Below are the code and all the weights of a small trained network. Each question names an input and a target symbol and asks about switching units off, where a switched-off unit gives its printed mean instead of its output.

import numpy as np


def w(rows, s, z=0):
    codes = np.array(rows[::2]) - 128.0
    scale = np.full(codes.shape[1], s)
    scale[-1] = z or s
    return codes * scale


def f(y):
    return np.maximum(y, 0)


def softmax(a):
    e = np.exp(a - a.max(-1, keepdims=True))
    return e / e.sum(-1, keepdims=True)


def log_softmax(a):
    a = a - a.max(-1, keepdims=True)
    return a - np.log(np.exp(a).sum(-1, keepdims=True))


def net(x, mask):
    ids = ['δζημξστφ'.index(c) for c in x.split()]
    T = len(ids)
    res = E[ids] + P[:T]
    r = res
    for j in range(2):
        rows = slice(4 * j, 4 * j + 4)
        q, k, v = (r @ M[0][rows].T for M in (Q, K, V))
        z = softmax(np.where(np.tri(T) > 0, q @ k.T / 4**0.5, -1e9)) @ v
        o = O[0][rows]
        res = res + np.where(mask[j], z, o[:, -1]) @ o[:, :-1]
    y = f(res @ A[0][:, :-1].T + A[0][:, -1])
    res = res + np.where(mask[2:10], y, B[0][:, -1]) @ B[0][:, :-1]
    return log_softmax(res[-1] @ U[:, :-1].T + U[:, -1])


Q, K, V, O, A, B = {}, {}, {}, {}, {}, {}
E = w([
[145,140,92],'δ',
[199,116,139],'ζ',
[193,101,66],'η',
[162,145,39],'μ',
[69,46,52],'ξ',
[187,147,98],'σ',
[106,129,174],'τ',
[251,221,93],'φ',
],0.021)
P = w([
[111,56,119],'0',
[114,127,151],'1',
[78,151,131],'2',
[146,15,85],'3',
[109,184,192],'4',
[81,176,141],'5',
[166,2,87],'6',
[65,154,214],'7',
[93,185,140],'8',
],0.01)
Q[0] = w([
[120,185,96],'h1',
[252,89,73],'h1',
[64,137,19],'h1',
[52,227,133],'h1',
[177,88,120],'h2',
[80,40,177],'h2',
[191,35,91],'h2',
[89,1,95],'h2',
],0.0092)
K[0] = w([
[51,104,103],'h1',
[201,94,124],'h1',
[179,130,146],'h1',
[2,99,114],'h1',
[64,62,117],'h2',
[164,220,133],'h2',
[115,178,155],'h2',
[176,180,152],'h2',
],0.0099)
V[0] = w([
[53,200,112],'h1',
[94,79,120],'h1',
[178,18,198],'h1',
[42,48,197],'h1',
[143,156,156],'h2',
[133,161,90],'h2',
[159,178,254],'h2',
[69,145,117],'h2',
],0.011)
O[0] = w([
[167,96,71,59],'h1',
[171,194,109,121],'h1',
[50,197,198,148],'h1',
[113,163,127,30],'h1',
[195,127,4,94],'h2',
[196,254,134,144],'h2',
[115,166,164,3],'h2',
[44,52,86,103],'h2',
],0.0066,0.0081)
A[0] = w([
[74,168,152,169],'n1',
[97,118,205,75],'n2',
[66,128,165,194],'n3',
[161,62,111,86],'n4',
[46,8,70,3],'n5',
[85,147,143,190],'n6',
[123,108,180,102],'n7',
[218,129,205,145],'n8',
],0.012,0.0061)
B[0] = w([
[174,76,95,193],'n1',
[24,204,101,168],'n2',
[149,107,37,205],'n3',
[129,117,146,214],'n4',
[96,101,202,240],'n5',
[208,194,113,190],'n6',
[15,196,3,155],'n7',
[61,93,230,255],'n8',
],0.0063)
U = w([
[152,81,169,124],'δ',
[11,192,150,126],'ζ',
[18,120,185,30],'η',
[132,143,167,124],'μ',
[23,135,92,212],'ξ',
[110,125,144,171],'σ',
[100,140,103,251],'τ',
[134,128,58,94],'φ',
],0.011,0.0026)

Each question gives the input, a string of symbols that net reads in full, and the target symbol t.
The units are the heads (4 rows each of Q, K, V and O) and the neurons (one row each of A and B). Each row of codes is followed by its name. A weight is (code - 128) times the scale printed after its matrix; where a second scale follows, it is the last column's (O, A, B and U).
mask holds one flag per unit, heads first, then neurons. A switched-off unit (its flag False) gives its mean, the last column of its rows in O or B, instead of its output. The means were averaged over made-up inputs and are rounded, as every weight is.
A unit's drop is (log p(t) with every unit on - log p(t) with that unit switched off) / (log p(t) with every unit on - log p(t) with every unit switched off).
The circuit of an input: a set's keep is (log p(t) with only the set's units on - log p(t) with every unit switched off) / (log p(t) with every unit on - log p(t) with every unit switched off). Starting from all 10 units, units are removed one at a time, each time the one whose removal leaves the highest keep (on an exact tie, the one counted first), for as long as the keep stays at least 0.8.
circuit, biggest first: the units of the circuit, biggest drop first
k most important neurons: the k neurons with the biggest drops, biggest first
heads that matter: for each layer, one digit per head in row order, 1 if its drop is at least 0.15 and else 0, layers parted by /
drop of u: that unit's drop, to one decimal
input φ μ σ δ, target δ: heads that matter -> 10
input τ δ φ δ, target δ: circuit, biggest first -> h1, n5
input δ φ η σ ζ, target η: circuit, biggest first -> n8, n6
input τ τ ζ μ ξ σ ξ, target η: heads that matter -> 00
input ξ ξ τ, target ξ: circuit, biggest first -> h2, n3, n7
input ζ σ ζ φ ζ, target η: circuit, biggest first -> n8, h1
input φ σ ζ ξ, target δ: circuit, biggest first -> h1, h2, n5
input τ φ φ μ ξ μ φ, target δ: heads that matter -> 10
input ζ ζ φ ξ μ φ μ, target δ: 2 most important neurons -> n5, n4
input τ ζ μ ζ, target ζ: drop of n2 -> 0.1
input δ μ δ, target φ: drop of n5 -> 0.2
input ξ ζ η τ φ η μ, target δ: drop of h1 -> 1.0
